The symbols move the units like this.
x819: v>x880, m>x991, f>x217, g>x961, w>x251, q>x271
x170: v>x225, m>x545, f>x671, g>x722, w>x745, q>x738
x889: v>x949, m>x281, f>x325, g>x549, w>x958, q>x387
x549: v>x161, m>x123, f>x487, g>x658, w>x387, q>x281
x658: v>x798, m>x248, f>x899, g>x396, w>x281, q>x123
x312: v>x12, m>x519, f>x46, g>x920, w>x530, q>x25
x988: v>x303, m>x929, f>x173, g>x31, w>x432, q>x616
x738: v>x976, m>x917, f>x412, g>x545, w>x170, q>x722
x575: v>x43, m>x867, f>x961, g>x804, w>x420, q>x925
x790: v>x25, m>x601, f>x12, g>x591, w>x46, q>x652
x261: v>x849, m>x600, f>x396, g>x657, w>x244, q>x768
x217: v>x819, m>x43, f>x732, g>x270, w>x267, q>x521
x24: v>x739, m>x725, f>x83, g>x297, w>x301, q>x565
x491: v>x652, m>x745, f>x25, g>x811, w>x12, q>x946
x597: v>x629, m>x173, f>x704, g>x585, w>x952, q>x744
x293: v>x899, m>x261, f>x281, g>x244, w>x161, q>x798
x149: v>x487, m>x798, f>x387, g>x293, w>x949, q>x161
x244: v>x341, m>x657, f>x123, g>x768, w>x798, q>x261
x949: v>x567, m>x293, f>x889, g>x161, w>x166, q>x149
x880: v>x521, m>x925, f>x819, g>x575, w>x732, q>x420
x970: v>x370, m>x949, f>x867, g>x166, w>x405, q>x595
x879: v>x733, m>x595, f>x925, g>x970, w>x43, q>x405
x210: v>x616, m>x212, f>x303, g>x807, w>x173, q>x369
x483: v>x744, m>x303, f>x629, g>x190, w>x704, q>x353
x248: v>x768, m>x515, f>x849, g>x679, w>x396, q>x118
x325: v>x889, m>x737, f>x166, g>x487, w>x707, q>x567
x487: v>x549, m>x541, f>x149, g>x899, w>x567, q>x737
x585: v>x432, m>x369, f>x353, g>x210, w>x744, q>x173
x370: v>x901, m>x567, f>x970, g>x325, w>x402, q>x707
x882: v>x807, m>x312, f>x31, g>x530, w>x626, q>x642
x595: v>x707, m>x149, f>x901, g>x949, w>x970, q>x166
x807: v>x929, m>x12, f>x882, g>x346, w>x369, q>x212
x46: v>x312, m>x591, f>x346, g>x652, w>x649, q>x790
x412: v>x738, m>x330, f>x225, g>x122, w>x671, q>x773
x567: v>x387, m>x899, f>x949, g>x737, w>x325, q>x487
x629: v>x483, m>x988, f>x597, g>x432, w>x284, q>x789
x591: v>x519, m>x225, f>x946, g>x770, w>x652, q>x601
x521: v>x271, m>x879, f>x880, g>x43, w>x217, q>x270
x897: v>x515, m>x629, f>x600, g>x284, w>x282, q>x213
x282: v>x679, m>x284, f>x657, g>x213, w>x589, q>x897
x301: v>x694, m>x297, f>x797, g>x565, w>x917, q>x24
x920: v>x946, m>x671, f>x652, g>x53, w>x25, q>x519
x652: v>x920, m>x770, f>x491, g>x601, w>x790, q>x591
x284: v>x704, m>x432, f>x952, g>x789, w>x213, q>x629
x267: v>x251, m>x270, f>x269, g>x521, w>x623, q>x217
x601: v>x53, m>x976, f>x811, g>x225, w>x591, q>x770
x43: v>x991, m>x970, f>x575, g>x405, w>x270, q>x879
x722: v>x821, m>x301, f>x773, g>x917, w>x738, q>x545
x269: v>x267, m>x420, f>x725, g>x880, w>x982, q>x732
x789: v>x353, m>x616, f>x744, g>x988, w>x629, q>x432
x991: v>x925, m>x370, f>x43, g>x402, w>x961, q>x733
x190: v>x173, m>x882, f>x432, g>x626, w>x353, q>x303
x212: v>x649, m>x491, f>x642, g>x12, w>x807, q>x346
x31: v>x882, m>x46, f>x369, g>x649, w>x616, q>x929
x172: v>x565, m>x267, f>x739, g>x623, w>x83, q>x16
x545: v>x997, m>x24, f>x122, g>x301, w>x722, q>x917
x12: v>x790, m>x811, f>x312, g>x946, w>x346, q>x491
x958: v>x166, m>x549, f>x707, g>x387, w>x901, q>x889
x867: v>x970, m>x889, f>x402, g>x958, w>x804, q>x901
x281: v>x293, m>x396, f>x737, g>x123, w>x549, q>x658
x732: v>x217, m>x575, f>x251, g>x420, w>x269, q>x880
x420: v>x270, m>x804, f>x271, g>x925, w>x880, q>x575
x733: v>x804, m>x707, f>x879, g>x370, w>x991, q>x402
x828: v>x16, m>x732, f>x565, g>x269, w>x739, q>x982
x303: v>x210, m>x642, f>x988, g>x882, w>x190, q>x626
x353: v>x585, m>x626, f>x789, g>x303, w>x483, q>x190
x405: v>x402, m>x166, f>x804, g>x595, w>x879, q>x970
x396: v>x261, m>x679, f>x341, g>x118, w>x123, q>x248
x468: v>x952, m>x353, f>x213, g>x483, w>x515, q>x704
x271: v>x420, m>x733, f>x521, g>x991, w>x819, q>x961
x770: v>x671, m>x821, f>x745, g>x976, w>x601, q>x225
x798: v>x541, m>x768, f>x658, g>x261, w>x293, q>x244
x402: v>x867, m>x325, f>x405, g>x707, w>x733, q>x370
x297: v>x982, m>x819, f>x16, g>x251, w>x565, q>x725
x387: v>x149, m>x658, f>x567, g>x281, w>x889, q>x549
x225: v>x412, m>x997, f>x170, g>x821, w>x770, q>x976
x671: v>x170, m>x122, f>x770, g>x773, w>x53, q>x412
x797: v>x301, m>x16, f>x339, g>x172, w>x330, q>x83
x432: v>x190, m>x31, f>x585, g>x616, w>x789, q>x988
x849: v>x248, m>x897, f>x261, g>x282, w>x341, q>x589
x369: v>x31, m>x346, f>x626, g>x212, w>x210, q>x807
x519: v>x811, m>x412, f>x591, g>x671, w>x920, q>x53
x946: v>x591, m>x170, f>x920, g>x745, w>x491, q>x811
x739: v>x172, m>x269, f>x24, g>x982, w>x694, q>x828
x530: v>x346, m>x920, f>x649, g>x25, w>x642, q>x312
x161: v>x737, m>x244, f>x549, g>x798, w>x149, q>x293
x997: v>x330, m>x739, f>x545, g>x694, w>x821, q>x339
x929: v>x642, m>x790, f>x807, g>x46, w>x31, q>x649
x616: v>x626, m>x649, f>x210, g>x929, w>x988, q>x31
x642: v>x212, m>x25, f>x929, g>x312, w>x882, q>x530
x25: v>x491, m>x53, f>x790, g>x519, w>x312, q>x920
x16: v>x297, m>x217, f>x828, g>x267, w>x172, q>x623
x890: v>x213, m>x744, f>x515, g>x597, w>x600, q>x952
x657: v>x282, m>x952, f>x118, g>x890, w>x768, q>x600
x917: v>x339, m>x565, f>x330, g>x24, w>x545, q>x301
x251: v>x732, m>x961, f>x267, g>x271, w>x725, q>x819
x649: v>x530, m>x652, f>x212, g>x790, w>x929, q>x46
x737: v>x281, m>x341, f>x161, g>x541, w>x487, q>x899
x565: v>x828, m>x251, f>x172, g>x725, w>x24, q>x297
x270: v>x961, m>x405, f>x420, g>x879, w>x521, q>x43
x213: v>x468, m>x789, f>x890, g>x629, w>x897, q>x284
x679: v>x600, m>x704, f>x282, g>x468, w>x118, q>x515
x626: v>x369, m>x530, f>x616, g>x642, w>x303, q>x882
x541: v>x123, m>x589, f>x798, g>x849, w>x899, q>x341
x589: v>x118, m>x213, f>x768, g>x897, w>x849, q>x282
x725: v>x269, m>x271, f>x623, g>x819, w>x297, q>x251
x745: v>x770, m>x722, f>x53, g>x738, w>x811, q>x170
x804: v>x405, m>x958, f>x733, g>x901, w>x925, q>x867
x811: v>x601, m>x738, f>x519, g>x170, w>x946, q>x745
x339: v>x797, m>x828, f>x917, g>x739, w>x997, q>x694
x899: v>x658, m>x849, f>x293, g>x341, w>x737, q>x541
x952: v>x284, m>x585, f>x468, g>x744, w>x890, q>x597
x346: v>x46, m>x946, f>x530, g>x491, w>x212, q>x12
x976: v>x773, m>x339, f>x738, g>x997, w>x225, q>x821
x707: v>x958, m>x487, f>x595, g>x567, w>x370, q>x325
x515: v>x890, m>x483, f>x897, g>x704, w>x679, q>x468
x83: v>x24, m>x623, f>x694, g>x16, w>x797, q>x172
x982: v>x623, m>x880, f>x297, g>x732, w>x828, q>x269
x925: v>x879, m>x901, f>x991, g>x867, w>x575, q>x804
x118: v>x657, m>x468, f>x589, g>x515, w>x248, q>x679
x773: v>x722, m>x797, f>x976, g>x330, w>x412, q>x122
x341: v>x396, m>x282, f>x244, g>x589, w>x541, q>x849
x623: v>x725, m>x521, f>x982, g>x217, w>x16, q>x267
x961: v>x575, m>x402, f>x270, g>x733, w>x271, q>x991
x821: v>x122, m>x694, f>x722, g>x339, w>x976, q>x997
x166: v>x325, m>x161, f>x958, g>x149, w>x595, q>x949
x694: v>x83, m>x982, f>x301, g>x828, w>x339, q>x739
x123: v>x244, m>x118, f>x541, g>x248, w>x658, q>x396
x122: v>x545, m>x83, f>x821, g>x797, w>x773, q>x330
x53: v>x745, m>x773, f>x601, g>x412, w>x519, q>x671
x704: v>x597, m>x190, f>x284, g>x353, w>x468, q>x483
x768: v>x589, m>x890, f>x248, g>x600, w>x261, q>x657
x901: v>x595, m>x387, f>x370, g>x889, w>x867, q>x958
x330: v>x917, m>x172, f>x997, g>x83, w>x122, q>x797
x744: v>x789, m>x210, f>x483, g>x173, w>x597, q>x585
x600: v>x897, m>x597, f>x679, g>x952, w>x657, q>x890
x173: v>x988, m>x807, f>x190, g>x369, w>x585, q>x210

The rows follow the links: the fewer symbols apart two units are, the more alike their rows tend to be.

Unit, then a row for it; each showing differs a little:
x671
8 -32 -24 -8 0 -32 8 15 5 37 1 -45 32 -7 -11 1 -11 25 8 14 -33 -20 -40 18 5 -3 10 1 -30 8 15 -11 5 -4 -12 -23 23 5 -44 -1 30 28 -24 -1 -11 3 24 6 -11 3 -20 0 -30 4 20 -8 0 43 -1 -6 7 -10 29
x282
27 -5 0 -22 28 -2 -20 -15 -17 -23 -35 3 -43 -21 -10 -12 1 -8 -33 -1 3 -15 -3 -35 18 -14 -28 14 0 -12 0 11 14 24 -15 -41 -29 -1 3 -18 -10 -15 -7 21 15 -30 -15 -1 7 -5 7 -5 -7 2 10 48 12 -44 -13 20 -29 17 12
x597
17 19 -6 14 31 15 -22 -18 2 -17 -2 52 -23 -2 -5 -2 -33 -16 -10 1 8 -28 33 -18 22 -8 -2 5 15 -22 3 29 -1 38 -16 -6 15 -17 42 21 -19 3 -5 8 11 -23 -13 -19 10 10 21 35 18 -11 0 0 -19 -34 3 22 0 2 -35
x642
18 -14 -30 14 23 -24 -14 -19 4 19 -21 1 25 -21 -6 15 -41 10 -8 0 -17 -26 -33 -3 34 16 -6 32 5 -9 1 1 6 39 -7 -12 22 -2 -4 28 2 18 -38 5 21 -23 15 -3 -15 -10 8 44 15 11 29 -8 -19 -8 -27 7 -4 24 14
x341
12 7 27 -14 35 24 -15 1 -7 -22 -1 17 -42 -13 -18 -6 16 -33 -6 -2 13 -7 26 -17 -7 -34 -14 -24 -1 -27 -10 24 -9 -2 -12 -30 -21 -2 11 -23 4 -28 17 33 -19 1 -31 -1 29 12 -9 -19 6 -5 -21 13 24 -28 30 18 -15 -21 -27
x991
-32 26 27 14 -36 25 17 5 3 -17 22 17 3 21 20 4 27 -10 15 -14 27 41 28 11 -29 10 8 -16 22 10 -12 -12 -12 -31 26 50 -14 5 21 -3 -15 -18 34 -19 -5 27 -10 4 2 -3 4 -16 20 -3 -27 -19 4 0 9 -16 10 -1 -18
x882
17 -24 -28 4 26 -29 -16 -8 1 19 -30 -9 12 -20 -9 8 -30 -2 -16 1 -19 -30 -43 -7 33 7 -14 33 2 -21 -1 -2 11 39 -13 -30 11 1 -10 30 6 17 -40 16 17 -22 -1 2 -8 -3 -2 41 -2 10 27 2 -16 -17 -18 10 -11 21 21
x213
27 13 -9 1 26 6 -20 -29 -11 -25 -24 36 -32 -13 -3 -5 -27 -3 -26 -2 9 -19 19 -33 27 0 -16 17 11 -6 3 19 10 39 -12 -13 -8 -11 29 3 -26 -3 -8 5 27 -36 -5 -15 3 -9 26 19 13 0 11 31 -8 -45 -20 20 -15 21 -11
x487
13 24 29 -7 3 24 -3 -37 -16 -31 -13 24 -11 -21 -1 12 12 0 -2 -11 23 31 19 -27 -4 13 -19 0 15 14 -21 2 -12 0 15 16 -34 9 12 -37 -22 -42 25 5 18 -11 2 1 2 -33 19 -29 45 14 -6 18 20 -30 -18 -2 -21 16 -12
x798
11 22 32 -4 25 36 -11 -13 -6 -27 7 36 -28 -8 -11 2 9 -25 7 -5 21 5 43 -17 -10 -22 -7 -26 8 -16 -12 23 -17 -2 -2 -5 -17 -3 25 -27 -8 -32 28 22 -13 0 -21 -5 26 2 1 -21 31 -3 -21 3 20 -24 21 11 -10 -21 -41
x917
-8 9 -19 12 -34 -3 21 5 12 15 32 -1 31 23 10 -1 -16 37 23 14 -11 4 21 20 -11 12 30 -14 -15 41 21 -2 0 -14 0 35 35 -8 -5 1 -2 27 5 -38 0 5 41 -13 -16 -2 11 -7 -13 -6 5 -16 -15 50 -6 -15 28 -13 -4
x432
3 -5 -8 9 42 0 -24 14 9 5 -3 19 -18 0 -12 -5 -21 -37 -8 -1 -5 -39 2 0 16 -24 -4 0 6 -50 1 22 2 26 -21 -33 17 -12 22 36 8 13 -20 25 -12 -4 -33 -5 20 31 -9 44 -5 -12 -4 -13 -15 -24 27 24 2 -10 -21
x161
13 27 30 -4 6 32 -6 -36 -13 -33 -6 34 -13 -18 -5 14 6 -4 3 -8 26 26 30 -25 -6 5 -15 -7 17 11 -18 9 -15 2 12 17 -27 3 20 -36 -20 -39 28 8 11 -10 -1 -2 5 -26 19 -28 46 8 -12 11 19 -28 -13 -1 -16 7 -25
x212
19 -10 -29 16 21 -21 -14 -21 6 20 -18 5 30 -19 -6 18 -45 13 -2 1 -17 -23 -28 -4 36 18 -5 32 5 -5 1 2 4 40 -7 -7 24 -4 -2 30 0 20 -35 5 22 -23 19 -5 -15 -12 10 46 19 10 30 -12 -22 -6 -27 4 -2 20 7
x629
12 15 -7 17 34 14 -22 -12 4 -12 -2 49 -22 1 -7 -1 -33 -22 -8 0 8 -29 31 -15 19 -12 0 1 15 -27 5 30 0 36 -17 -9 17 -18 44 26 -14 7 -7 9 6 -18 -15 -18 14 15 18 39 15 -13 -4 -5 -19 -33 10 21 2 -2 -36
x346
16 -3 -25 25 20 -11 -11 -23 10 21 -1 16 40 -15 -7 22 -51 14 11 5 -15 -23 -14 5 30 17 5 21 6 -4 1 5 -5 37 -8 7 39 -8 6 30 2 23 -28 -1 15 -18 26 -9 -12 -7 13 46 28 7 22 -28 -24 5 -18 3 9 8 -10
x149
13 19 27 -9 0 21 0 -37 -17 -30 -17 15 -11 -23 0 11 14 2 -7 -10 22 32 13 -25 -3 14 -20 5 16 15 -20 -2 -10 -2 15 16 -39 12 8 -38 -20 -41 23 6 19 -9 1 4 1 -34 16 -31 40 15 -5 21 21 -30 -22 -4 -24 18 -6
x976
10 -19 -29 -6 -18 -28 13 -1 3 26 1 -35 33 -1 0 2 -15 46 6 15 -26 -5 -25 10 8 14 14 9 -25 35 18 -13 9 0 -3 1 20 2 -37 -7 12 25 -17 -20 7 -9 45 0 -24 -13 0 -4 -23 6 27 3 -5 44 -25 -13 9 4 31
x402
-29 8 39 -3 -17 20 10 19 -1 -11 10 -7 -11 8 10 -2 48 -29 9 -16 23 33 4 10 -33 -6 -6 -18 15 -13 -20 -13 -13 -39 20 12 -31 14 4 -11 6 -30 30 6 -18 34 -34 17 15 4 -20 -29 8 0 -31 -10 20 -7 24 -10 -3 -10 -5
x929
17 -17 -29 8 24 -26 -16 -17 1 20 -27 -2 21 -21 -8 11 -39 6 -11 0 -18 -26 -38 -4 35 16 -8 34 3 -15 -2 1 7 41 -10 -18 17 0 -6 27 1 19 -41 10 21 -24 12 -1 -12 -10 6 43 8 11 28 -3 -18 -11 -24 5 -7 23 17
x901
-20 -1 36 -18 -10 10 6 9 -10 -13 -9 -23 -16 -8 5 -1 52 -24 -4 -15 17 34 -14 -2 -22 -3 -17 -7 8 -11 -23 -19 -6 -34 19 -4 -46 19 -13 -25 5 -36 22 15 -9 23 -31 20 10 -7 -19 -35 5 10 -19 10 28 -17 11 -10 -19 3 13
x600
28 1 -6 -17 27 -2 -20 -23 -17 -25 -33 13 -41 -21 -8 -10 -6 -2 -33 -1 6 -15 1 -38 22 -6 -24 18 3 -8 1 13 14 32 -14 -32 -22 -4 10 -12 -18 -12 -9 16 22 -34 -9 -5 3 -11 16 2 -1 4 12 46 4 -44 -19 19 -25 23 9
x745
5 -33 -21 -4 7 -28 4 19 10 38 8 -41 32 -6 -13 4 -10 15 12 15 -32 -23 -37 22 3 -8 13 -3 -29 -1 11 -6 5 -4 -13 -26 27 2 -40 7 35 26 -24 8 -18 7 18 7 -6 11 -25 6 -26 3 15 -17 -1 43 9 -4 12 -19 21
x190
3 -11 -10 9 42 -4 -24 14 8 8 -9 16 -18 -1 -12 -5 -18 -38 -10 0 -8 -39 -7 1 17 -24 -6 2 5 -50 2 19 3 26 -21 -37 17 -12 18 36 10 14 -22 27 -12 -5 -32 -3 19 31 -12 43 -7 -9 -2 -11 -13 -22 25 22 0 -10 -15
x53
5 -31 -20 -2 10 -26 3 19 11 39 12 -36 34 -5 -15 5 -13 12 17 14 -32 -25 -34 24 4 -10 14 -7 -28 -7 10 -3 2 -4 -13 -27 31 1 -38 10 36 25 -26 8 -21 9 16 5 -3 14 -27 9 -23 1 13 -23 -3 42 14 -3 11 -24 14
x773
10 -15 -28 -3 -23 -26 14 -3 3 24 3 -31 35 2 1 4 -16 48 7 15 -24 -3 -22 12 7 17 14 9 -25 39 19 -13 8 0 -1 6 22 0 -34 -8 7 25 -14 -24 8 -9 48 -1 -24 -15 4 -5 -20 7 26 2 -6 42 -25 -14 10 3 28
x707
-11 -3 31 -21 -8 6 4 2 -14 -15 -18 -25 -15 -14 4 1 48 -18 -10 -14 16 34 -20 -7 -19 4 -24 0 8 -3 -25 -19 -4 -26 20 -6 -51 20 -16 -31 2 -39 19 17 0 14 -24 20 6 -16 -14 -39 8 12 -12 20 29 -24 -2 -8 -24 11 21
x732
-26 1 -3 -8 -54 -14 22 10 -8 -7 -5 -28 1 20 28 -14 31 22 -13 -5 6 36 -15 4 -16 27 0 13 2 35 3 -31 16 -27 20 32 -24 12 -14 -8 -13 -1 13 -34 16 9 11 10 -21 -16 6 -25 -25 3 3 22 0 11 -24 -19 0 28 39
x46
17 -1 -25 27 19 -10 -9 -22 13 23 3 19 42 -10 -9 24 -52 14 15 6 -16 -21 -8 9 26 14 10 15 6 -3 2 7 -5 34 -6 8 41 -8 8 30 2 24 -28 -1 12 -15 25 -10 -10 -5 11 47 29 6 20 -34 -24 9 -13 2 11 2 -14
x293
14 29 33 -1 16 40 -8 -26 -9 -32 4 40 -19 -13 -8 11 4 -13 5 -6 24 15 43 -20 -6 -8 -8 -19 16 -1 -13 19 -18 1 5 10 -18 -2 26 -30 -17 -37 29 11 0 -5 -9 -7 16 -12 14 -23 44 2 -20 4 19 -27 9 7 -12 -9 -39

Each walk starts at a row. The symbols on each line, taken left to right, move it on to the next unit.
Each answer is a row, close to the row of the unit it stands for.
-7 -2 31 -20 -7 6 4 -5 -16 -17 -20 -21 -14 -18 1 1 45 -13 -10 -15 15 34 -21 -12 -15 6 -24 2 10 -2 -24 -19 -4 -22 19 -5 -53 20 -14 -32 0 -39 19 16 4 10 -21 20 3 -18 -12 -39 11 16 -11 22 29 -23 -6 -9 -25 15 23
q g q w g q w: 12 25 33 -1 22 41 -9 -19 -7 -29 9 40 -24 -8 -11 6 6 -22 6 -3 21 8 43 -17 -10 -18 -8 -24 10 -9 -13 23 -18 -1 -1 0 -17 -4 28 -25 -11 -35 28 19 -8 0 -17 -6 24 -3 6 -20 36 -3 -23 2 18 -24 18 9 -9 -18 -43
w g q m q m: 10 13 -5 18 35 14 -23 -9 5 -12 0 48 -23 2 -8 -3 -31 -27 -7 -1 4 -31 30 -11 18 -14 -1 -1 14 -31 1 28 -1 34 -17 -12 19 -17 41 29 -13 9 -8 12 3 -17 -19 -17 16 20 13 40 15 -14 -4 -10 -17 -29 14 24 4 -5 -36
6 -23 -16 2 40 -19 -23 16 4 14 -18 -3 -12 -10 -13 -3 -14 -29 -16 -2 -13 -39 -27 -2 22 -17 -12 13 0 -47 1 10 12 29 -18 -45 11 -5 4 34 15 16 -31 29 -7 -9 -29 3 12 24 -16 43 -14 -5 7 -4 -11 -21 16 20 -5 0 4
w v v q v: 10 -25 -22 -1 35 -26 -21 5 1 18 -28 -13 -2 -15 -11 0 -21 -16 -20 0 -16 -34 -43 -5 28 -6 -15 27 1 -38 1 4 12 32 -15 -43 9 -2 -8 32 13 15 -38 24 5 -15 -17 5 2 12 -10 43 -10 4 18 2 -11 -18 -4 16 -11 13 19
g g q m f g: 10 -28 -27 -9 -8 -32 12 8 3 32 0 -44 31 -5 -8 1 -13 34 5 14 -30 -14 -38 13 5 6 11 8 -29 20 16 -14 8 -3 -10 -16 19 3 -44 -4 24 24 -23 -7 -3 -4 34 5 -16 -6 -13 -3 -28 7 25 -1 -1 43 -13 -8 6 -3 35
22 18 -9 10 28 13 -23 -26 -3 -22 -11 50 -28 -5 -5 -2 -32 -11 -15 -1 11 -24 30 -26 24 -5 -8 9 14 -14 3 26 3 40 -13 -5 7 -15 41 16 -25 1 -7 3 19 -29 -7 -19 6 1 27 29 19 -8 4 12 -16 -39 -9 20 -6 10 -28
w g w m m: 15 -25 -25 3 32 -30 -17 -4 1 17 -30 -12 7 -21 -10 5 -27 -6 -19 -2 -18 -32 -44 -4 33 4 -14 32 1 -27 0 0 12 35 -12 -35 9 0 -9 27 9 17 -40 20 14 -19 -4 2 -5 1 -5 41 -3 8 25 3 -15 -18 -13 12 -11 20 23
f w g m: 12 -1 -22 28 20 -5 -7 -15 16 26 13 20 44 -5 -9 23 -50 9 24 7 -16 -23 -4 15 20 8 16 5 1 -5 5 11 -11 27 -9 9 48 -9 9 30 9 24 -24 1 2 -7 23 -10 -5 0 6 45 28 3 14 -42 -24 17 -3 1 20 -9 -22
-35 19 36 8 -25 25 12 16 3 -13 21 7 -3 17 14 3 37 -24 15 -16 23 37 19 13 -32 2 5 -20 17 -4 -17 -9 -14 -37 24 33 -20 8 16 -5 -4 -23 33 -5 -15 32 -24 9 11 3 -8 -21 15 -4 -34 -19 10 -2 23 -12 6 -8 -15
m m m f m w: 14 0 25 -19 34 17 -16 2 -10 -21 -12 8 -46 -14 -18 -11 20 -32 -12 0 9 -12 14 -20 -3 -33 -17 -15 -5 -31 -6 19 -3 -1 -15 -42 -25 -1 8 -23 4 -23 11 33 -15 -4 -36 1 26 12 -11 -20 -3 -5 -17 24 24 -30 26 19 -20 -16 -15
q f f w w w m m: 29 4 -6 -13 26 -1 -20 -23 -15 -25 -33 19 -39 -17 -6 -9 -13 -2 -32 -1 5 -15 6 -37 23 -5 -23 19 5 -5 3 14 13 33 -13 -26 -20 -5 15 -8 -22 -10 -7 13 23 -35 -7 -9 0 -11 20 4 4 2 14 44 2 -45 -23 20 -24 25 4
7 -3 -18 27 21 -5 -5 -6 18 28 19 15 45 -3 -12 21 -45 6 28 7 -18 -27 -1 20 15 1 19 -5 -2 -9 4 13 -15 20 -11 6 50 -10 5 28 16 24 -23 2 -7 0 20 -10 -2 8 -2 40 19 0 8 -49 -23 26 9 1 20 -19 -26
v w g g m: 9 -8 -29 -1 -23 -22 17 -7 4 22 8 -24 36 3 3 2 -19 50 9 16 -21 -1 -12 10 5 20 16 8 -23 41 20 -11 9 0 -1 14 23 0 -28 -6 4 26 -12 -28 10 -9 49 -4 -26 -16 8 -6 -18 5 26 1 -9 44 -26 -14 13 4 26
w m m g g f: -26 4 1 -7 -54 -9 23 7 -8 -7 -4 -23 2 18 29 -10 29 22 -11 -6 10 39 -10 3 -16 27 0 14 7 37 4 -29 14 -25 21 36 -24 10 -10 -8 -17 -3 13 -34 19 9 11 8 -22 -16 9 -22 -17 3 1 18 -2 7 -28 -20 2 29 35
4 1 -6 14 38 9 -23 7 8 -2 1 33 -19 2 -10 -5 -24 -35 -6 -1 -2 -36 15 -3 16 -22 0 -3 8 -43 3 25 -1 27 -19 -25 21 -15 34 37 0 11 -14 20 -8 -7 -30 -13 20 28 -2 43 5 -13 -7 -13 -16 -26 25 23 3 -11 -31
m v m q m: 3 -25 -16 5 15 -19 0 20 15 41 18 -24 34 -3 -17 8 -17 3 22 13 -29 -29 -24 28 4 -15 18 -11 -23 -11 8 1 -5 -2 -14 -22 37 -1 -27 14 35 26 -22 11 -26 10 13 3 2 17 -27 16 -16 -2 9 -33 -4 42 20 -1 15 -28 1
q q m q f q w: -2 7 -20 11 -34 -6 21 -1 9 15 29 -1 31 23 9 3 -18 43 20 15 -13 3 19 16 -5 14 29 -8 -16 46 21 -3 1 -10 3 37 35 -6 -7 -2 -3 26 2 -37 2 1 44 -12 -20 -5 14 -6 -11 -5 9 -15 -13 50 -11 -15 27 -9 -1
24 15 -8 4 26 10 -22 -30 -7 -26 -19 41 -31 -10 -3 -3 -31 -4 -20 -1 8 -19 24 -31 25 -1 -14 15 13 -8 4 22 8 41 -14 -10 -2 -11 33 8 -26 -3 -7 6 25 -35 -3 -16 2 -4 29 23 18 -3 7 23 -10 -43 -19 19 -12 19 -17
f v g g f v v: 4 -16 -10 7 41 -8 -23 16 8 11 -9 7 -17 -6 -12 -6 -18 -36 -12 -1 -10 -39 -12 -1 18 -23 -7 5 2 -50 0 16 5 26 -18 -41 14 -8 12 37 13 15 -25 26 -12 -5 -33 -1 17 30 -14 44 -10 -10 0 -9 -12 -21 23 22 -4 -7 -7
q g v g m v f g: 8 -32 -21 -8 3 -30 4 19 8 38 4 -45 31 -5 -12 3 -9 20 12 14 -31 -21 -37 20 4 -4 10 -3 -30 2 10 -10 6 -4 -12 -23 25 2 -42 2 32 27 -25 4 -15 6 21 5 -8 7 -23 3 -29 4 19 -12 0 43 4 -5 9 -14 26
9 -26 -19 0 36 -24 -22 8 2 16 -25 -12 -6 -16 -12 -2 -16 -21 -19 -1 -17 -38 -38 -2 24 -9 -14 22 -2 -41 0 4 12 30 -18 -46 8 -2 -6 33 14 15 -35 27 0 -13 -22 2 6 17 -14 41 -14 2 15 0 -13 -20 2 19 -9 9 15
g g q m f g: 9 -30 -24 -9 -5 -32 9 11 3 34 0 -45 32 -6 -9 1 -10 30 7 15 -32 -16 -38 16 7 1 10 4 -31 13 15 -13 9 -3 -10 -19 21 2 -45 -2 27 26 -25 -2 -8 0 30 5 -13 -2 -17 0 -29 5 23 -4 -1 42 -8 -9 6 -6 30
m w g m m m f: -30 25 13 11 -48 15 21 -5 0 -16 12 12 7 22 27 3 21 8 7 -12 23 44 21 6 -21 27 6 0 22 30 -8 -17 -5 -24 28 57 -14 3 16 -2 -24 -12 29 -33 13 17 5 2 -13 -15 18 -17 15 0 -14 -7 -4 2 -14 -20 10 16 0
